Below are the code and all the weights of a small trained network. Each question names an input and a class and asks about switching units off, where a switched-off unit gives its printed mean instead of its output.

import numpy as np


def w(rows, s, z=0):
    codes = np.array(rows[::2]) - 128.0
    scale = np.full(codes.shape[1], s)
    scale[-1] = z or s
    return codes * scale


def norm(h):
    return h / np.sqrt((h * h).mean(-1, keepdims=True) + 1e-5)


def f(y):
    return np.maximum(y, 0)


def log_softmax(a):
    a = a - a.max(-1, keepdims=True)
    return a - np.log(np.exp(a).sum(-1, keepdims=True))


def net(x, mask):
    res = np.array(x, float).reshape(1, 8) / 4 @ E
    u = 0
    for l in range(3):
        y = f(norm(res) @ A[l][:, :-1].T + A[l][:, -1])
        res = res + np.where(mask[u : u + 3], y, B[l][:, -1]) @ B[l][:, :-1]
        u += 3
    return log_softmax(norm(res)[-1] @ U[:, :-1].T + U[:, -1])


A, B = {}, {}
E = w([
[180,121,92,116,85,240,161],'x0',
[117,124,115,131,131,139,114],'x1',
[244,199,139,214,177,152,56],'x2',
[55,140,166,221,48,163,146],'x3',
[135,16,254,136,112,158,53],'x4',
[122,126,124,129,126,133,120],'x5',
[142,130,151,121,126,109,150],'x6',
[162,140,168,115,123,85,178],'x7',
],0.0064)
A[0] = w([
[78,131,139,162,169,51,98,42],'0.n1',
[80,246,69,120,155,125,176,42],'0.n2',
[77,110,142,238,120,135,178,2],'0.n3',
],0.012,0.0043)
B[0] = w([
[248,131,101,88,68,226,201,198],'0.n1',
[130,119,221,78,113,143,58,254],'0.n2',
[67,180,122,165,179,111,197,190],'0.n3',
],0.012,0.0064)
A[1] = w([
[160,64,100,113,178,109,93,54],'1.n1',
[150,168,152,167,150,108,79,9],'1.n2',
[12,93,97,42,78,50,145,13],'1.n3',
],0.011,0.0012)
B[1] = w([
[66,176,185,138,155,152,143,188],'1.n1',
[64,22,27,194,2,12,100,193],'1.n2',
[213,105,64,199,138,104,48,255],'1.n3',
],0.0092,0.0055)
A[2] = w([
[66,166,101,124,254,135,169,75],'2.n1',
[149,114,140,89,219,101,97,5],'2.n2',
[138,127,101,137,118,207,153,158],'2.n3',
],0.011,0.0015)
B[2] = w([
[129,226,78,119,96,141,95,173],'2.n1',
[7,174,138,152,195,145,116,229],'2.n2',
[188,110,153,25,159,121,186,253],'2.n3',
],0.011,0.0034)
U = w([
[98,103,207,97,107,109,72,253],'0',
[206,135,127,72,123,153,165,72],'1',
[180,106,48,190,139,58,81,55],'2',
[3,210,113,139,207,114,172,111],'3',
],0.012,0.0036)

Each question gives the input, the list of numbers given to net, and the class t.
The units are the neurons (one row each of A and B). Each row of codes is followed by its name. A weight is (code - 128) times the scale printed after its matrix; where a second scale follows, it is the last column's (A, B and U).
mask holds one flag per neuron, layer by layer. A switched-off neuron (its flag False) gives its mean, the last column of its row in B, instead of its output. The means were averaged over made-up inputs and are rounded, as every weight is.
A unit's drop is (log p(t) with every unit on - log p(t) with that unit switched off) / (log p(t) with every unit on - log p(t) with every unit switched off).
The circuit of an input: a set's keep is (log p(t) with only the set's units on - log p(t) with every unit switched off) / (log p(t) with every unit on - log p(t) with every unit switched off). Starting from all 9 units, units are removed one at a time, each time the one whose removal leaves the highest keep (on an exact tie, the one counted first), for as long as the keep stays at least 0.8.
circuit, biggest first: the units of the circuit, biggest drop first
k most important neurons of layer l: the k neurons of layer l with the biggest drops, biggest first
drop of u: that unit's drop, to one decimal
input [4,0,-1,5,1,1,1,8], class 3: circuit, biggest first : [0.n3]
input [3,5,2,-5,-4,4,-3,4], class 3: circuit, biggest first : [2.n2 0.n1]
input [7,5,-1,-4,-7,-8,-7,2], class 0: circuit, biggest first : [0.n2 0.n1]
input [6,5,-4,1,5,0,0,1], class 1: 2 most important neurons of layer 2 : [2.n3 2.n2]
input [5,5,5,-1,-6,4,2,1], class 0: circuit, biggest first : [0.n2 0.n1]
input [-7,-5,-7,4,3,5,6,-3], class 1: circuit, biggest first : [0.n1 0.n2]
input [-1,0,-4,-8,6,6,6,-6], class 3: circuit, biggest first : [2.n2 0.n2]
input [0,-8,-7,-3,6,-3,-6,-5], class 2: circuit, biggest first : [1.n3 0.n2]
input [3,3,5,-7,-3,-6,-1,8], class 3: circuit, biggest first : [2.n2 0.n1]
input [-4,2,3,-8,6,7,1,6], class 3: circuit, biggest first : [2.n2 0.n2]
input [-1,2,2,-5,-8,8,1,0], class 0: 2 most important neurons of layer 0 : [0.n2 0.n3]
input [-3,-7,-5,8,-8,-5,-5,2], class 0: 2 most important neurons of layer 1 : [1.n3 1.n1]
input [8,8,-6,3,5,5,-8,-7], class 1: circuit, biggest first : [2.n3 0.n2]
input [1,-5,-3,-7,1,-8,-6,4], class 3: circuit, biggest first : [2.n2]
input [2,-1,-6,-4,1,4,-1,0], class 2: 2 most important neurons of layer 0 : [0.n1 0.n2]
input [2,-8,3,1,1,2,-7,-1], class 2: 2 most important neurons of layer 0 : [0.n1 0.n2]
input [-5,2,-6,2,2,-5,-6,-2], class 2: 2 most important neurons of layer 1 : [1.n3 1.n1]
input [-6,6,5,-6,-1,4,3,-2], class 1: 2 most important neurons of layer 0 : [0.n1 0.n2]
input [-5,0,-8,-7,-4,1,-5,6], class 2: drop of 1.n3 : 2.1
input [-3,1,4,4,-8,-8,-4,2], class 0: drop of 0.n2 : 0.9
input [5,-6,-6,2,-7,5,-2,5], class 0: drop of 0.n2 : 1.5
